Below is a small trained network, with its code and all its weights. Each question gives an input and a class and asks what happens when units are switched off, that is, made to give their printed mean instead of their output.

import numpy as np


def w(rows, s, z=0):
    codes = np.array(rows[::2]) - 128.0
    scale = np.full(codes.shape[1], s)
    scale[-1] = z or s
    return codes * scale


def norm(h):
    return h / np.sqrt((h * h).mean(-1, keepdims=True) + 1e-5)


def f(y):
    return np.maximum(y, 0)


def log_softmax(a):
    a = a - a.max(-1, keepdims=True)
    return a - np.log(np.exp(a).sum(-1, keepdims=True))


def net(x, mask):
    res = np.array(x, float).reshape(1, 8) / 4 @ E
    u = 0
    for l in range(3):
        y = f(norm(res) @ A[l][:, :-1].T + A[l][:, -1])
        res = res + np.where(mask[u : u + 5], y, B[l][:, -1]) @ B[l][:, :-1]
        u += 5
    return log_softmax(norm(res)[-1] @ U[:, :-1].T + U[:, -1])


A, B = {}, {}
E = w([
[88,113,90,233,202,78,183,144,145],'x0',
[153,140,107,85,169,129,110,153,97],'x1',
[125,117,123,147,103,96,130,105,146],'x2',
[138,127,101,94,156,127,123,144,100],'x3',
[92,75,244,110,204,25,61,99,25],'x4',
[124,123,124,73,197,177,130,134,108],'x5',
[138,139,145,152,90,116,132,137,134],'x6',
[254,73,153,111,117,171,143,39,9],'x7',
],0.0054)
A[0] = w([
[136,125,119,233,192,126,202,134,74,178],'0.n0',
[231,155,172,107,60,111,178,90,142,200],'0.n1',
[106,191,27,136,207,142,188,223,191,250],'0.n2',
[140,116,254,113,144,81,73,93,50,121],'0.n3',
[45,129,94,128,223,75,113,148,115,133],'0.n4',
],0.0053,0.0021)
B[0] = w([
[140,105,166,170,134,137,63,193,254,186],'0.n0',
[115,116,72,103,234,150,157,126,85,190],'0.n1',
[133,105,123,157,59,70,229,85,194,254],'0.n2',
[99,64,156,64,99,79,191,156,157,210],'0.n3',
[114,177,150,209,100,86,124,171,131,186],'0.n4',
],0.0088,0.0072)
A[1] = w([
[97,97,170,101,148,93,51,80,98,4],'1.n0',
[102,132,198,201,228,160,152,117,167,162],'1.n1',
[45,252,107,99,163,170,119,127,174,108],'1.n2',
[212,140,72,85,42,250,153,2,95,205],'1.n3',
[173,88,109,228,189,200,103,151,142,87],'1.n4',
],0.0051,0.0024)
B[1] = w([
[187,110,171,193,121,121,88,69,6,150],'1.n0',
[102,201,78,85,7,28,50,164,119,193],'1.n1',
[255,81,181,99,8,54,72,45,193,157],'1.n2',
[127,194,30,131,239,170,73,115,68,254],'1.n3',
[244,210,131,61,109,204,148,189,161,162],'1.n4',
],0.0066,0.0049)
A[2] = w([
[173,211,58,96,145,165,137,125,176,241],'2.n0',
[99,67,203,135,163,2,77,154,138,115],'2.n1',
[104,153,161,101,29,113,213,41,94,162],'2.n2',
[143,129,156,133,49,80,71,138,109,198],'2.n3',
[62,133,104,113,78,90,124,111,99,2],'2.n4',
],0.0072,0.0027)
B[2] = w([
[175,76,74,211,54,175,59,89,163,254],'2.n0',
[76,226,204,94,200,174,70,143,138,252],'2.n1',
[210,2,137,88,148,219,163,181,89,201],'2.n2',
[171,145,106,120,212,184,165,158,92,197],'2.n3',
[225,164,137,208,141,141,69,171,83,143],'2.n4',
],0.0074)
U = w([
[197,74,57,134,42,157,96,105,179,255],'0',
[120,162,255,76,188,169,130,164,118,98],'1',
[89,97,117,165,34,85,186,86,176,186],'2',
[76,170,183,144,139,51,90,139,157,40],'3',
[176,137,52,122,151,213,99,50,65,96],'4',
[147,24,183,20,146,104,145,89,39,42],'5',
],0.0085,0.0027)

Each question gives the input, the list of numbers given to net, and the class t.
The units are the neurons (one row each of A and B). Each row of codes is followed by its name. A weight is (code - 128) times the scale printed after its matrix; where a second scale follows, it is the last column's (A, B and U).
mask holds one flag per neuron, layer by layer. A switched-off neuron (its flag False) gives its mean, the last column of its row in B, instead of its output. The means were averaged over made-up inputs and are rounded, as every weight is.
A unit's drop is (log p(t) with every unit on - log p(t) with that unit switched off) / (log p(t) with every unit on - log p(t) with every unit switched off).
The circuit of an input: a set's keep is (log p(t) with only the set's units on - log p(t) with every unit switched off) / (log p(t) with every unit on - log p(t) with every unit switched off). Starting from the 12 units with the biggest drops (on a tie, the unit counted first), units are removed one at a time, each time the one whose removal leaves the highest keep (on an exact tie, the one counted first), for as long as the keep stays at least 0.8.
circuit, biggest first: the units of the circuit, biggest drop first
k most important neurons: the k neurons with the biggest drops, biggest first
k most important neurons of layer l: the k neurons of layer l with the biggest drops, biggest first
drop of u: that unit's drop, to one decimal
input [8,3,6,-8,2,0,-1,1], class 1: 2 most important neurons of layer 2 : 2.n1; 2.n0
input [-8,1,2,-1,-8,4,-6,4], class 4: circuit, biggest first : 1.n3
input [-6,5,-5,-5,2,-8,2,7], class 5: circuit, biggest first : 0.n3; 2.n0
input [-5,-4,8,4,6,-4,4,-1], class 1: 2 most important neurons : 2.n1; 0.n2
input [7,5,4,-3,5,-5,-2,4], class 1: 4 most important neurons : 2.n1; 0.n2; 2.n3; 2.n0
input [2,0,5,-7,1,-4,-6,-2], class 3: 2 most important neurons of layer 2 : 2.n2; 2.n0
input [0,3,-1,5,-5,-5,0,4], class 4: circuit, biggest first : 1.n3; 0.n1
input [-5,2,6,-7,1,5,-5,-6], class 1: 2 most important neurons : 2.n0; 1.n3
input [1,-3,3,7,-2,5,-6,-3], class 2: 2 most important neurons of layer 0 : 0.n2; 0.n4
input [-5,-5,-8,-1,-6,4,6,2], class 4: 2 most important neurons : 1.n3; 0.n0
input [2,4,-4,2,4,0,-8,-1], class 3: 3 most important neurons : 0.n4; 2.n2; 1.n1
input [-1,-5,-8,-4,-4,2,6,3], class 4: 4 most important neurons : 1.n3; 0.n0; 0.n4; 0.n2
input [-4,6,2,-6,7,-2,0,-6], class 1: 2 most important neurons of layer 2 : 2.n1; 2.n3
input [7,6,1,2,1,-3,-3,3], class 1: circuit, biggest first : 2.n0
input [-4,-3,8,-5,-1,5,4,7], class 4: 2 most important neurons : 1.n3; 0.n2
input [-1,-8,-3,-6,-6,-7,-3,5], class 4: drop of 0.n0 : 0.1
input [-7,-5,5,1,7,-3,-2,-6], class 1: drop of 2.n1 : 0.2
input [-7,1,-2,3,-6,-7,-7,6], class 4: drop of 1.n3 : 0.3
input [-8,-4,-2,-3,2,5,4,1], class 5: 2 most important neurons of layer 0 : 0.n3; 0.n0
input [-6,-1,-2,5,-3,1,2,3], class 4: most important neuron of layer 1 : 1.n3
